Here is a tiny trained network, its code and every weight. The questions are about switching its units off for an input and a class, where a switched-off unit gives its printed mean instead of its output.

import numpy as np


def w(rows, s, z=0):
    codes = np.array(rows[::2]) - 128.0
    scale = np.full(codes.shape[1], s)
    scale[-1] = z or s
    return codes * scale


def f(y):
    return np.maximum(y, 0)


def log_softmax(a):
    a = a - a.max(-1, keepdims=True)
    return a - np.log(np.exp(a).sum(-1, keepdims=True))


def net(x, mask):
    res = np.array(x, float).reshape(1, 7) / 4 @ E
    y = f(res @ A[0][:, :-1].T + A[0][:, -1])
    res = res + np.where(mask, y, B[0][:, -1]) @ B[0][:, :-1]
    return log_softmax(res[-1] @ U[:, :-1].T + U[:, -1])


A, B = {}, {}
E = w([
[133,130,128,129,122,127,128,127,127,127],'x0',
[188,182,185,60,99,131,137,50,56,39],'x1',
[180,254,158,210,226,53,212,79,151,198],'x2',
[127,128,128,130,129,131,131,133,125,125],'x3',
[207,212,46,210,53,165,71,179,135,103],'x4',
[96,78,18,184,88,57,171,29,98,74],'x5',
[157,78,159,188,176,218,183,106,216,27],'x6',
],0.0057)
A[0] = w([
[203,190,190,51,97,134,128,71,43,60,245],'n1',
[157,163,224,61,162,205,68,220,151,168,103],'n2',
[36,62,200,45,199,92,215,61,112,139,77],'n3',
[110,188,114,89,120,47,92,144,62,216,71],'n4',
[219,203,65,210,68,148,86,156,133,106,107],'n5',
[217,187,67,193,59,163,73,162,121,95,111],'n6',
[157,100,151,176,186,185,194,98,196,67,89],'n7',
[24,62,71,219,179,127,97,238,230,247,253],'n8',
[77,3,73,71,23,205,23,186,112,62,40],'n9',
[149,83,154,169,175,199,180,100,196,55,85],'n10',
[199,240,136,243,222,46,211,89,168,191,68],'n11',
[94,154,102,57,103,54,85,135,48,206,47],'n12',
[156,163,228,56,167,196,91,208,153,167,126],'n13',
[148,80,162,163,180,207,183,116,204,60,25],'n14',
[214,194,64,203,55,165,71,163,135,98,54],'n15',
[93,162,110,67,101,59,90,136,52,198,71],'n16',
[70,48,12,169,62,38,189,26,89,55,113],'n17',
],0.0048,0.0032)
B[0] = w([
[228,69,63,92,128,84,155,155,54,58,214],'n1',
[154,132,50,209,168,184,61,27,96,205,193],'n2',
[106,44,173,88,201,42,62,179,163,181,197],'n3',
[101,194,181,189,59,128,74,191,131,59,191],'n4',
[83,58,182,61,205,66,104,161,162,186,192],'n5',
[88,55,182,79,202,63,99,156,164,180,189],'n6',
[105,178,175,176,75,113,64,204,111,77,175],'n7',
[251,84,57,69,99,87,175,179,12,16,254],'n8',
[27,243,145,46,141,230,207,121,41,138,214],'n9',
[104,182,176,182,81,114,64,202,114,81,175],'n10',
[28,239,130,15,140,250,224,134,1,120,236],'n11',
[103,190,199,218,50,109,49,195,167,60,185],'n12',
[160,129,43,207,169,174,64,24,91,203,193],'n13',
[96,189,200,209,54,94,36,217,136,69,166],'n14',
[57,41,209,63,227,46,79,157,190,209,181],'n15',
[110,174,178,202,65,110,69,183,154,77,185],'n16',
[143,140,62,207,193,185,39,32,84,214,228],'n17',
],0.0052,0.0075)
U = w([
[133,125,123,130,129,124,132,129,121,117,254],'0',
[40,182,139,69,127,196,182,124,101,133,59],'1',
[106,154,188,218,55,104,83,166,150,95,64],'2',
[90,52,177,83,199,61,107,134,168,181,78],'3',
[166,124,59,219,158,163,92,43,119,182,82],'4',
[152,117,121,123,113,126,150,127,135,122,220],'5',
[255,89,86,86,109,93,167,151,99,68,93],'6',
[153,108,130,132,65,125,220,80,235,147,57],'7',
],0.0098,0.0079)

Each question gives the input, the list of numbers given to net, and the class t.
The units are the neurons (one row each of A and B). Each row of codes is followed by its name. A weight is (code - 128) times the scale printed after its matrix; where a second scale follows, it is the last column's (A, B and U).
mask holds one flag per neuron, in row order. A switched-off neuron (its flag False) gives its mean, the last column of its row in B, instead of its output. The means were averaged over made-up inputs and are rounded, as every weight is.
A unit's drop is (log p(t) with every unit on - log p(t) with that unit switched off) / (log p(t) with every unit on - log p(t) with every unit switched off).
The circuit of an input: a set's keep is (log p(t) with only the set's units on - log p(t) with every unit switched off) / (log p(t) with every unit on - log p(t) with every unit switched off). Starting from the 12 units with the biggest drops (on a tie, the unit counted first), units are removed one at a time, each time the one whose removal leaves the highest keep (on an exact tie, the one counted first), for as long as the keep stays at least 0.8.
circuit, biggest first: the units of the circuit, biggest drop first
unit that matters most: the unit with the biggest drop
top k neurons: the k neurons with the biggest drops, biggest first
drop when u is switched off: that unit's drop, to one decimal
input [-3,-7,-8,-3,-8,0,8], class 1: circuit, biggest first	[n9]
input [0,6,6,-2,0,0,-2], class 1: top 2 neurons	[n11; n8]
input [-3,-5,6,-4,6,1,8], class 2: top 3 neurons	[n14; n7; n10]
input [-4,-5,-4,-1,-4,-6,-5], class 4: circuit, biggest first	[n2; n13]
input [0,5,4,3,1,-4,8], class 2: top 4 neurons	[n14; n7; n10; n8]
input [6,-2,-4,2,8,-6,5], class 3: circuit, biggest first	[n15; n6]
input [0,1,5,-1,3,-2,-7], class 2: circuit, biggest first	[n4; n12]
input [-8,1,5,5,4,7,8], class 2: top 2 neurons	[n7; n14]
input [-8,1,5,1,8,2,-8], class 2: top 3 neurons	[n4; n12; n16]
input [0,-8,-2,5,-5,8,-7], class 4: top 2 neurons	[n17; n11]
input [5,5,-3,4,-1,6,-4], class 4: top 2 neurons	[n17; n8]
input [6,6,-3,3,6,1,4], class 3: circuit, biggest first	[n15; n6; n5]
input [1,3,-2,3,-5,-6,3], class 4: circuit, biggest first	[n13; n2]
input [1,8,-6,3,-5,-7,-3], class 6: unit that matters most	n1
input [1,-7,4,2,-1,5,-6], class 6: top 2 neurons	[n8; n9]
input [2,-6,6,-6,7,-6,4], class 3: top 2 neurons	[n15; n5]
input [-5,-4,3,-4,-2,-3,5], class 2: top 2 neurons	[n14; n7]
input [-6,-5,-6,5,3,-8,-7], class 4: top 3 neurons	[n2; n13; n11]
input [-3,0,4,-5,-6,4,8], class 2: circuit, biggest first	[n14; n7]
input [8,3,-2,4,-8,3,-3], class 3: unit that matters most	n3
input [3,5,2,-3,-1,7,3], class 4: top 2 neurons	[n17; n8]
input [1,-2,5,1,4,-1,-7], class 2: top 2 neurons	[n4; n12]
input [0,-6,-2,3,8,1,-1], class 3: drop when n15 is switched off	0.3
input [-4,4,1,3,-2,-2,-7], class 2: drop when n8 is switched off	0.1
input [7,5,8,3,-6,3,-6], class 1: drop when n11 is switched off	2.7
